Below are the code and all the weights of a small trained network. Each question names an input and a target symbol and asks about switching units off, where a switched-off unit gives its printed mean instead of its output.

import numpy as np


def w(rows, s, z=0):
    codes = np.array(rows[::2]) - 128.0
    scale = np.full(codes.shape[1], s)
    scale[-1] = z or s
    return codes * scale


def f(y):
    return np.maximum(y, 0)


def softmax(a):
    e = np.exp(a - a.max(-1, keepdims=True))
    return e / e.sum(-1, keepdims=True)


def log_softmax(a):
    a = a - a.max(-1, keepdims=True)
    return a - np.log(np.exp(a).sum(-1, keepdims=True))


def net(x, mask):
    ids = ['βγεζθμπστψω'.index(c) for c in x.split()]
    T = len(ids)
    res = E[ids] + P[:T]
    u = 0
    for l in range(2):
        r = res
        for j in range(2):
            rows = slice(2 * j, 2 * j + 2)
            q, k, v = (r @ M[l][rows].T for M in (Q, K, V))
            z = softmax(np.where(np.tri(T) > 0, q @ k.T / 2**0.5, -1e9)) @ v
            o = O[l][rows]
            res = res + np.where(mask[u + j], z, o[:, -1]) @ o[:, :-1]
        u += 2
        y = f(res @ A[l][:, :-1].T + A[l][:, -1])
        res = res + np.where(mask[u : u + 8], y, B[l][:, -1]) @ B[l][:, :-1]
        u += 8
    return log_softmax(res[-1] @ U[:, :-1].T + U[:, -1])


Q, K, V, O, A, B = {}, {}, {}, {}, {}, {}
E = w([
[118,199,33,72],'β',
[116,146,115,105],'γ',
[140,162,152,153],'ε',
[60,150,142,87],'ζ',
[24,156,63,182],'θ',
[118,70,186,254],'μ',
[181,193,173,146],'π',
[164,29,170,93],'σ',
[116,129,137,134],'τ',
[183,211,131,107],'ψ',
[96,141,136,124],'ω',
],0.0096)
P = w([
[155,144,112,146],'0',
[18,255,137,179],'1',
[64,172,191,112],'2',
[165,81,155,85],'3',
[93,95,188,96],'4',
[61,91,189,87],'5',
],0.004)
Q[0] = w([
[228,133,151,98],'0.h1',
[255,118,170,77],'0.h1',
[21,198,225,92],'0.h2',
[135,61,94,146],'0.h2',
],0.0059)
K[0] = w([
[129,43,194,132],'0.h1',
[121,31,253,96],'0.h1',
[78,23,116,244],'0.h2',
[121,142,168,17],'0.h2',
],0.0053)
V[0] = w([
[156,9,156,68],'0.h1',
[166,1,240,142],'0.h1',
[165,137,155,13],'0.h2',
[80,129,89,104],'0.h2',
],0.0067)
O[0] = w([
[51,70,223,56,183],'0.h1',
[62,71,253,132,250],'0.h1',
[157,154,177,43,191],'0.h2',
[52,152,43,95,95],'0.h2',
],0.0059,0.0012)
A[0] = w([
[196,169,114,220,203],'0.n1',
[167,46,150,66,217],'0.n2',
[129,192,202,99,234],'0.n3',
[151,126,115,69,140],'0.n4',
[39,99,107,198,201],'0.n5',
[174,53,171,63,174],'0.n6',
[71,161,39,101,254],'0.n7',
[254,203,27,118,130],'0.n8',
],0.0067,0.0023)
B[0] = w([
[240,156,195,254,190],'0.n1',
[153,47,169,68,250],'0.n2',
[107,146,217,135,235],'0.n3',
[147,119,125,117,153],'0.n4',
[125,214,112,231,176],'0.n5',
[149,13,160,98,253],'0.n6',
[165,190,24,129,202],'0.n7',
[227,95,93,119,209],'0.n8',
],0.0058,0.0045)
Q[1] = w([
[111,174,2,130],'1.h1',
[246,116,88,157],'1.h1',
[96,218,112,124],'1.h2',
[204,27,129,77],'1.h2',
],0.006)
K[1] = w([
[48,150,66,130],'1.h1',
[187,214,3,192],'1.h1',
[81,42,157,26],'1.h2',
[104,198,34,229],'1.h2',
],0.0052)
V[1] = w([
[156,119,254,59],'1.h1',
[155,206,197,232],'1.h1',
[143,20,118,66],'1.h2',
[158,80,171,74],'1.h2',
],0.0065)
O[1] = w([
[126,72,233,160,254],'1.h1',
[89,1,28,221,119],'1.h1',
[175,172,148,168,131],'1.h2',
[170,124,150,184,159],'1.h2',
],0.0068)
A[1] = w([
[173,85,127,68,164],'1.n1',
[133,183,143,114,191],'1.n2',
[220,111,53,54,76],'1.n3',
[254,96,98,208,165],'1.n4',
[100,61,176,199,236],'1.n5',
[86,16,203,82,252],'1.n6',
[227,194,110,126,121],'1.n7',
[107,183,92,43,177],'1.n8',
],0.0069,0.0037)
B[1] = w([
[183,195,138,174,164],'1.n1',
[38,150,141,39,140],'1.n2',
[214,245,148,152,151],'1.n3',
[239,21,174,118,176],'1.n4',
[97,143,63,193,204],'1.n5',
[101,228,111,195,253],'1.n6',
[197,173,172,111,155],'1.n7',
[61,145,46,2,141],'1.n8',
],0.0057,0.019)
U = w([
[159,183,137,41,36],'β',
[128,129,119,71,50],'γ',
[119,55,114,145,16],'ε',
[50,140,87,38,223],'ζ',
[104,177,65,182,253],'θ',
[67,76,90,216,100],'μ',
[157,3,151,114,223],'π',
[56,192,193,123,172],'σ',
[96,76,96,141,63],'τ',
[227,144,198,146,83],'ψ',
[94,124,101,122,119],'ω',
],0.0061,0.0026)

Each question gives the input, a string of symbols that net reads in full, and the target symbol t.
The units are the heads (2 rows each of Q, K, V and O) and the neurons (one row each of A and B). Each row of codes is followed by its name. A weight is (code - 128) times the scale printed after its matrix; where a second scale follows, it is the last column's (O, A, B and U).
mask holds one flag per unit, layer by layer, with each layer's heads first. A switched-off unit (its flag False) gives its mean, the last column of its rows in O or B, instead of its output. The means were averaged over made-up inputs and are rounded, as every weight is.
A unit's drop is (log p(t) with every unit on - log p(t) with that unit switched off) / (log p(t) with every unit on - log p(t) with every unit switched off).
most important unit: the unit with the biggest drop
top k neurons: the k neurons with the biggest drops, biggest first
k most important neurons of layer l: the k neurons of layer l with the biggest drops, biggest first
heads that matter: for each layer, one digit per head in row order, 1 if its drop is at least 0.15 and else 0, layers parted by /
input ψ μ ω, target μ: most important unit => 1.h1
input μ γ β, target β: 3 most important neurons of layer 0 => 0.n8, 0.n7, 0.n3
input σ ω ζ, target ψ: 3 most important neurons of layer 0 => 0.n6, 0.n2, 0.n7
input ψ σ σ, target σ: top 2 neurons => 1.n6, 1.n4
input ψ ψ ζ, target ζ: heads that matter => 10 / 01
input τ π σ ζ σ π, target σ: heads that matter => 10 / 10
input σ ψ β, target ψ: heads that matter => 10 / 01
input β β π, target β: top 2 neurons => 0.n7, 1.n8
input π γ π ψ β, target β: top 3 neurons => 0.n7, 0.n8, 1.n3
input σ θ ζ ψ, target ζ: heads that matter => 10 / 11
input σ ζ σ ω, target σ: heads that matter => 10 / 10
input β π π, target β: top 2 neurons => 0.n7, 0.n8
input θ β σ, target ζ: heads that matter => 11 / 11
input σ τ ω π σ γ, target σ: most important unit => 1.h1
input σ ε σ σ β, target ψ: heads that matter => 10 / 11
input γ β γ, target β: heads that matter => 10 / 10
input ψ σ σ π, target σ: heads that matter => 10 / 00
input π σ τ σ ζ, target σ: 2 most important neurons of layer 1 => 1.n4, 1.n2
input ψ θ ω, target θ: heads that matter => 11 / 10
input π π σ, target μ: heads that matter => 00 / 10
input π ζ π, target π: most important unit => 0.h1
